Below are the code and all the weights of a small trained network. Each question names an input and a class and asks about switching units off, where a switched-off unit gives its printed mean instead of its output.

import numpy as np


def w(rows, s, z=0):
    codes = np.array(rows[::2]) - 128.0
    scale = np.full(codes.shape[1], s)
    scale[-1] = z or s
    return codes * scale


def f(y):
    return np.maximum(y, 0)


def log_softmax(a):
    a = a - a.max(-1, keepdims=True)
    return a - np.log(np.exp(a).sum(-1, keepdims=True))


def net(x, mask):
    res = np.array(x, float).reshape(1, 6) / 4 @ E
    y = f(res @ A[0][:, :-1].T + A[0][:, -1])
    res = res + np.where(mask, y, B[0][:, -1]) @ B[0][:, :-1]
    return log_softmax(res[-1] @ U[:, :-1].T + U[:, -1])


A, B = {}, {}
E = w([
[217,84,152,126,133,65,87,41,148],'x0',
[30,209,186,218,90,83,107,82,118],'x1',
[160,169,54,103,86,141,141,44,193],'x2',
[100,117,145,133,116,54,252,140,184],'x3',
[94,98,155,63,109,28,37,136,147],'x4',
[207,161,138,126,146,75,186,147,1],'x5',
],0.0081)
A[0] = w([
[126,84,92,68,91,118,163,64,158,86],'N0',
[153,44,223,134,150,2,69,141,117,249],'N1',
[125,157,114,192,104,244,17,133,137,207],'N2',
[129,170,172,142,75,76,80,65,84,43],'N3',
[36,111,192,113,88,136,88,187,182,177],'N4',
[61,193,200,231,31,63,129,75,159,198],'N5',
[127,90,93,80,58,116,15,146,135,168],'N6',
],0.0078,0.0019)
B[0] = w([
[191,72,61,79,83,105,142,97,135,183],'N0',
[160,239,145,11,212,96,57,154,174,239],'N1',
[97,199,31,40,214,119,59,143,133,244],'N2',
[134,184,206,120,141,83,149,153,124,190],'N3',
[59,137,34,227,134,219,151,128,1,213],'N4',
[58,144,156,90,69,91,189,79,95,254],'N5',
[138,161,167,99,120,85,152,113,53,219],'N6',
],0.0089,0.009)
U = w([
[137,159,234,94,76,63,189,130,106,160],'0',
[159,127,124,204,156,207,223,219,117,253],'1',
[148,31,151,174,104,131,31,156,164,32],'2',
[58,142,96,172,113,124,114,145,45,19],'3',
[145,166,101,57,213,96,10,147,202,135],'4',
[141,60,82,144,19,98,168,69,254,145],'5',
],0.0086,0.0036)

Each question gives the input, the list of numbers given to net, and the class t.
The units are the neurons (one row each of A and B). Each row of codes is followed by its name. A weight is (code - 128) times the scale printed after its matrix; where a second scale follows, it is the last column's (A, B and U).
mask holds one flag per neuron, in row order. A switched-off neuron (its flag False) gives its mean, the last column of its row in B, instead of its output. The means were averaged over made-up inputs and are rounded, as every weight is.
A unit's drop is (log p(t) with every unit on - log p(t) with that unit switched off) / (log p(t) with every unit on - log p(t) with every unit switched off).
The circuit of an input: a set's keep is (log p(t) with only the set's units on - log p(t) with every unit switched off) / (log p(t) with every unit on - log p(t) with every unit switched off). Starting from all 7 units, units are removed one at a time, each time the one whose removal leaves the highest keep (on an exact tie, the one counted first), for as long as the keep stays at least 0.8.
circuit, biggest first: the units of the circuit, biggest drop first
most important unit: the unit with the biggest drop
k most important neurons: the k neurons with the biggest drops, biggest first
drop when u is switched off: that unit's drop, to one decimal
input [-1,-5,0,7,4,5], class 4: circuit, biggest first : N5
input [-8,3,-1,-7,-2,3], class 4: 4 most important neurons : N2; N5; N4; N6
input [-7,0,1,-2,-8,-7], class 4: 2 most important neurons : N2; N5
input [6,-4,0,1,-4,-7], class 5: 2 most important neurons : N1; N0
input [-3,-8,-7,7,2,-4], class 1: circuit, biggest first : N4; N2
input [2,-6,5,1,-1,2], class 5: circuit, biggest first : N1; N0
input [8,2,5,6,8,-7], class 0: 2 most important neurons : N5; N2
input [1,-8,4,6,-7,2], class 5: 2 most important neurons : N0; N4
input [-8,8,4,-5,6,6], class 0: 2 most important neurons : N3; N5
input [1,-5,0,4,3,7], class 4: 3 most important neurons : N1; N5; N6
input [4,0,1,8,7,-7], class 0: 4 most important neurons : N2; N5; N6; N1
input [-5,-7,-7,-8,-6,-1], class 4: 2 most important neurons : N2; N4
input [3,7,-7,-6,-3,5], class 4: 4 most important neurons : N1; N2; N6; N4
input [-4,-8,-8,8,4,-8], class 1: circuit, biggest first : N4; N5
input [8,2,-5,-2,-5,4], class 4: 3 most important neurons : N1; N5; N6
input [-2,5,-5,4,8,-6], class 3: most important neuron : N4
input [1,-6,3,-2,-3,5], class 1: 3 most important neurons : N1; N2; N5
input [3,0,0,4,-3,-6], class 5: drop when N1 is switched off : 0.1
input [-7,2,8,2,1,1], class 5: drop when N1 is switched off : 0.2
input [-8,5,0,8,6,-3], class 3: drop when N4 is switched off : 2.0
input [1,1,8,0,2,-8], class 5: most important unit : N1
